Below are the code and all the weights of a small trained network. Each question names an input and a target symbol and asks about switching units off, where a switched-off unit gives its printed mean instead of its output.

import numpy as np


def w(rows, s, z=0):
    codes = np.array(rows[::2]) - 128.0
    scale = np.full(codes.shape[1], s)
    scale[-1] = z or s
    return codes * scale


def norm(h):
    return h / np.sqrt((h * h).mean(-1, keepdims=True) + 1e-5)


def softmax(a):
    e = np.exp(a - a.max(-1, keepdims=True))
    return e / e.sum(-1, keepdims=True)


def log_softmax(a):
    a = a - a.max(-1, keepdims=True)
    return a - np.log(np.exp(a).sum(-1, keepdims=True))


def net(x, mask):
    ids = ['αγδεζηθξπστφψ'.index(c) for c in x.split()]
    T = len(ids)
    res = E[ids] + P[:T]
    u = 0
    for l in range(3):
        r = norm(res)
        for j in range(3):
            rows = slice(3 * j, 3 * j + 3)
            q, k, v = (r @ M[l][rows].T for M in (Q, K, V))
            z = softmax(np.where(np.tri(T) > 0, q @ k.T / 3**0.5, -1e9)) @ v
            o = O[l][rows]
            res = res + np.where(mask[u + j], z, o[:, -1]) @ o[:, :-1]
        u += 3
    return log_softmax(norm(res)[-1] @ U[:, :-1].T + U[:, -1])


Q, K, V, O = {}, {}, {}, {}
E = w([
[137,60,91,156,112,76,173,129,182],'α',
[12,121,122,150,150,167,154,84,139],'γ',
[111,178,55,127,88,76,148,102,142],'δ',
[108,131,117,149,195,163,174,97,109],'ε',
[128,126,163,102,119,118,158,132,236],'ζ',
[153,108,182,84,91,134,161,130,180],'η',
[99,199,72,122,132,107,157,164,158],'θ',
[77,132,223,95,58,15,72,108,82],'ξ',
[150,180,157,136,159,185,108,58,138],'π',
[161,91,84,78,171,154,18,44,153],'σ',
[125,50,180,47,119,167,253,90,32],'τ',
[97,101,116,182,51,233,115,147,112],'φ',
[189,138,153,155,178,157,98,234,209],'ψ',
],0.025)
P = w([
[138,198,2,36,78,130,153,215,129],'0',
[87,180,74,103,102,176,175,50,254],'1',
[107,157,78,127,101,172,166,48,211],'2',
[122,142,107,145,115,173,152,48,204],'3',
[132,130,125,164,113,171,135,62,187],'4',
[154,131,149,183,126,173,122,62,167],'5',
[165,116,171,195,125,170,116,65,147],'6',
[174,104,181,216,144,170,89,79,125],'7',
[189,90,198,230,133,164,80,74,128],'8',
[197,85,229,232,139,170,83,69,110],'9',
],0.0089)
Q[0] = w([
[152,173,40,167,85,47,132,156,146],'0.h1',
[164,37,241,166,112,173,175,109,216],'0.h1',
[130,205,121,170,151,161,112,99,138],'0.h1',
[208,37,128,94,58,97,126,183,235],'0.h2',
[72,73,160,184,191,144,110,4,93],'0.h2',
[86,203,123,70,99,86,74,99,63],'0.h2',
[134,162,212,69,88,86,107,177,215],'0.h3',
[95,199,87,108,57,134,109,146,152],'0.h3',
[188,195,35,149,75,117,148,81,66],'0.h3',
],0.011)
K[0] = w([
[214,207,80,111,74,115,158,128,146],'0.h1',
[102,31,176,221,112,112,88,128,114],'0.h1',
[179,132,165,85,144,163,87,149,149],'0.h1',
[156,144,39,187,73,48,142,80,169],'0.h2',
[152,62,218,142,127,176,82,90,115],'0.h2',
[51,142,122,6,179,97,93,149,111],'0.h2',
[31,116,164,91,111,135,101,153,135],'0.h3',
[120,134,89,71,108,163,84,184,151],'0.h3',
[180,118,16,103,84,119,161,144,118],'0.h3',
],0.012)
V[0] = w([
[150,122,132,47,62,238,21,180,79],'0.h1',
[68,173,105,48,183,110,134,159,72],'0.h1',
[79,101,134,158,77,143,160,190,96],'0.h1',
[177,165,184,134,70,101,90,141,171],'0.h2',
[144,44,66,235,103,75,171,104,104],'0.h2',
[35,59,181,145,238,125,172,254,173],'0.h2',
[235,101,93,26,157,133,164,159,124],'0.h3',
[182,168,140,42,62,231,74,183,106],'0.h3',
[82,51,97,88,159,77,11,118,143],'0.h3',
],0.0068)
O[0] = w([
[91,109,74,16,81,190,108,227,72,2],'0.h1',
[150,220,146,96,144,135,106,190,63,44],'0.h1',
[227,154,119,130,109,189,99,106,110,109],'0.h1',
[144,159,162,128,158,153,148,254,138,120],'0.h2',
[147,57,81,223,93,83,144,124,203,185],'0.h2',
[45,74,62,110,118,35,85,172,31,56],'0.h2',
[167,162,57,176,136,138,137,87,48,103],'0.h3',
[227,123,98,172,108,100,167,119,126,50],'0.h3',
[115,142,165,67,91,103,125,198,58,91],'0.h3',
],0.0072,0.0052)
Q[1] = w([
[134,118,77,106,69,116,110,141,87],'1.h1',
[179,167,95,99,61,55,141,181,171],'1.h1',
[138,120,79,83,161,189,122,129,112],'1.h1',
[96,58,179,103,163,210,105,104,152],'1.h2',
[178,95,105,82,70,110,103,156,146],'1.h2',
[116,63,144,120,162,123,139,108,79],'1.h2',
[143,192,112,128,118,5,183,171,125],'1.h3',
[95,202,127,124,173,148,96,126,90],'1.h3',
[97,103,193,129,170,185,146,117,139],'1.h3',
],0.017)
K[1] = w([
[164,160,114,58,105,143,197,142,119],'1.h1',
[88,204,76,97,87,70,189,125,149],'1.h1',
[139,131,91,129,152,191,115,223,114],'1.h1',
[92,151,196,245,125,201,35,121,128],'1.h2',
[98,63,166,95,114,149,200,109,140],'1.h2',
[167,134,176,155,220,129,128,98,121],'1.h2',
[94,253,24,62,118,70,179,123,198],'1.h3',
[168,116,113,52,192,141,109,120,94],'1.h3',
[184,63,203,160,147,145,83,123,143],'1.h3',
],0.013)
V[1] = w([
[143,112,68,125,124,188,92,189,172],'1.h1',
[173,135,138,92,194,89,25,123,174],'1.h1',
[188,106,107,111,150,155,111,95,118],'1.h1',
[127,133,90,157,183,112,158,145,160],'1.h2',
[80,39,100,177,155,191,193,114,64],'1.h2',
[83,172,137,113,135,162,187,148,119],'1.h2',
[95,149,85,230,73,245,40,140,163],'1.h3',
[112,153,195,155,146,156,233,138,111],'1.h3',
[109,105,81,144,65,178,241,109,101],'1.h3',
],0.011)
O[1] = w([
[118,53,97,185,79,195,89,89,102,103],'1.h1',
[173,100,80,56,169,116,46,104,130,128],'1.h1',
[167,129,106,101,94,143,111,142,169,133],'1.h1',
[73,129,121,89,180,78,144,118,118,176],'1.h2',
[130,115,118,140,140,115,157,197,74,99],'1.h2',
[77,108,125,130,143,133,91,180,163,176],'1.h2',
[61,188,163,238,125,181,99,141,82,253],'1.h3',
[163,154,168,106,100,152,234,49,133,176],'1.h3',
[131,107,153,148,2,144,135,94,89,224],'1.h3',
],0.012,0.0053)
Q[2] = w([
[123,208,102,103,46,109,213,165,121],'2.h1',
[153,178,145,201,120,101,114,163,210],'2.h1',
[89,180,106,149,160,133,108,161,123],'2.h1',
[92,194,36,165,145,137,164,65,78],'2.h2',
[148,201,39,90,84,122,95,159,156],'2.h2',
[51,169,143,101,104,66,143,187,109],'2.h2',
[139,47,170,185,174,133,111,109,98],'2.h3',
[89,80,167,92,169,205,135,114,117],'2.h3',
[125,213,7,134,91,129,127,98,94],'2.h3',
],0.015)
K[2] = w([
[101,195,53,99,62,114,144,110,151],'2.h1',
[122,208,123,221,114,69,61,90,128],'2.h1',
[144,213,146,115,120,109,77,181,144],'2.h1',
[94,165,5,93,123,214,184,122,115],'2.h2',
[119,158,80,10,21,172,71,187,153],'2.h2',
[81,141,152,98,134,125,186,223,113],'2.h2',
[137,74,203,219,172,104,133,126,116],'2.h3',
[187,135,219,160,171,154,89,140,168],'2.h3',
[153,150,4,109,75,170,124,193,82],'2.h3',
],0.013)
V[2] = w([
[83,152,217,155,147,113,130,56,32],'2.h1',
[112,179,38,200,86,110,85,104,164],'2.h1',
[98,129,218,125,104,142,214,181,214],'2.h1',
[106,184,252,144,39,33,65,132,2],'2.h2',
[80,188,201,15,98,119,98,155,134],'2.h2',
[40,107,21,152,63,156,66,158,126],'2.h2',
[128,50,122,79,92,165,176,224,190],'2.h3',
[228,142,133,117,200,160,176,179,80],'2.h3',
[162,146,63,191,193,129,132,239,151],'2.h3',
],0.0092)
O[2] = w([
[117,145,90,58,81,236,148,157,91,162],'2.h1',
[102,78,157,157,227,164,98,168,98,238],'2.h1',
[120,2,156,103,87,78,172,94,129,197],'2.h1',
[144,159,245,148,152,32,99,66,153,82],'2.h2',
[140,178,237,76,176,141,33,163,55,83],'2.h2',
[173,29,126,74,74,139,81,130,171,123],'2.h2',
[131,67,136,142,200,145,208,171,68,95],'2.h3',
[53,54,202,135,152,200,120,76,163,2],'2.h3',
[141,93,109,153,186,145,127,17,87,60],'2.h3',
],0.0097,0.0074)
U = w([
[147,236,76,149,19,93,85,171,192,16],'α',
[9,88,136,75,57,117,82,155,150,85],'γ',
[167,136,212,113,129,55,67,106,135,254],'δ',
[122,239,53,158,132,83,150,86,50,132],'ε',
[185,101,91,211,117,30,142,135,189,158],'ζ',
[102,90,173,129,194,149,181,228,121,134],'η',
[16,153,108,115,131,89,96,36,168,34],'θ',
[95,164,57,41,123,117,169,229,186,91],'ξ',
[178,194,177,156,131,236,163,124,255,40],'π',
[168,133,59,120,159,149,35,167,134,210],'σ',
[189,120,126,43,17,127,168,99,105,178],'τ',
[152,134,148,216,40,173,93,178,64,142],'φ',
[145,40,152,121,191,161,103,3,45,168],'ψ',
],0.0086,0.0053)

Each question gives the input, a string of symbols that net reads in full, and the target symbol t.
The units are the heads (3 rows each of Q, K, V and O). Each row of codes is followed by its name. A weight is (code - 128) times the scale printed after its matrix; where a second scale follows, it is the last column's (O and U).
mask holds one flag per head, layer by layer. A switched-off head (its flag False) gives its mean, the last column of its rows in O, instead of its output. The means were averaged over made-up inputs and are rounded, as every weight is.
A unit's drop is (log p(t) with every unit on - log p(t) with that unit switched off) / (log p(t) with every unit on - log p(t) with every unit switched off).
The circuit of an input: a set's keep is (log p(t) with only the set's units on - log p(t) with every unit switched off) / (log p(t) with every unit on - log p(t) with every unit switched off). Starting from all 9 units, units are removed one at a time, each time the one whose removal leaves the highest keep (on an exact tie, the one counted first), for as long as the keep stays at least 0.8.
circuit, biggest first: the units of the circuit, biggest drop first
most important unit: the unit with the biggest drop
which heads matter: for each layer, one digit per head in row order, 1 if its drop is at least 0.15 and else 0, layers parted by /
input ψ α ξ, target δ: most important unit : 2.h2
input ε π ξ α δ δ η ε ε, target η: which heads matter : 010 / 110 / 001
input α γ σ ψ σ ε ψ, target η: circuit, biggest first : 0.h3; 0.h1; 2.h3
input ε α δ γ σ η φ ε θ, target θ: circuit, biggest first : 2.h3; 1.h2; 0.h2
input θ θ θ σ, target σ: which heads matter : 000 / 001 / 000
input ε η τ η, target τ: which heads matter : 100 / 011 / 100
input ζ η δ ε α δ α γ η, target η: which heads matter : 001 / 010 / 001
input α ξ ζ, target δ: which heads matter : 000 / 000 / 010
input δ α φ φ γ, target φ: which heads matter : 000 / 001 / 000
input σ σ γ, target σ: circuit, biggest first : 1.h3; 1.h1
input ψ α α ε σ θ, target ψ: circuit, biggest first : 2.h3; 0.h2
input ψ α α ζ, target ζ: which heads matter : 010 / 000 / 000
input γ α ε, target ε: which heads matter : 110 / 100 / 001
input η ε ε π δ ε σ θ, target φ: circuit, biggest first : 0.h1; 1.h1
input φ δ α γ σ ε ζ π τ, target τ: circuit, biggest first : 2.h1
input δ α θ η, target ζ: circuit, biggest first : 0.h2; 2.h1
input σ ζ θ φ θ, target τ: circuit, biggest first : 0.h3; 1.h3; 0.h1; 2.h2
input φ ξ ζ θ, target ζ: circuit, biggest first : 0.h3; 2.h1
input ξ α π η, target ζ: which heads matter : 010 / 000 / 100
input θ α θ π ξ π ε ξ ζ θ, target σ: which heads matter : 101 / 010 / 010
input ζ γ θ γ ξ γ, target ξ: circuit, biggest first : 1.h3; 2.h3
input θ α α θ, target σ: most important unit : 2.h2
input τ ε η α ε θ, target η: circuit, biggest first : 2.h3; 1.h2
input ψ π π, target ψ: which heads matter : 001 / 000 / 001
input α ε θ ε, target θ: circuit, biggest first : 0.h1; 1.h2
input ψ π π α ε σ γ π σ π, target σ: circuit, biggest first : 1.h1; 1.h3
input θ α ε θ ε ξ ε, target ξ: most important unit : 1.h3
input η α ψ γ, target ψ: which heads matter : 000 / 100 / 001
input ξ θ θ γ σ γ θ ψ δ π, target ψ: which heads matter : 010 / 100 / 001
input ε α σ τ τ η ξ τ ξ π, target τ: which heads matter : 000 / 001 / 000
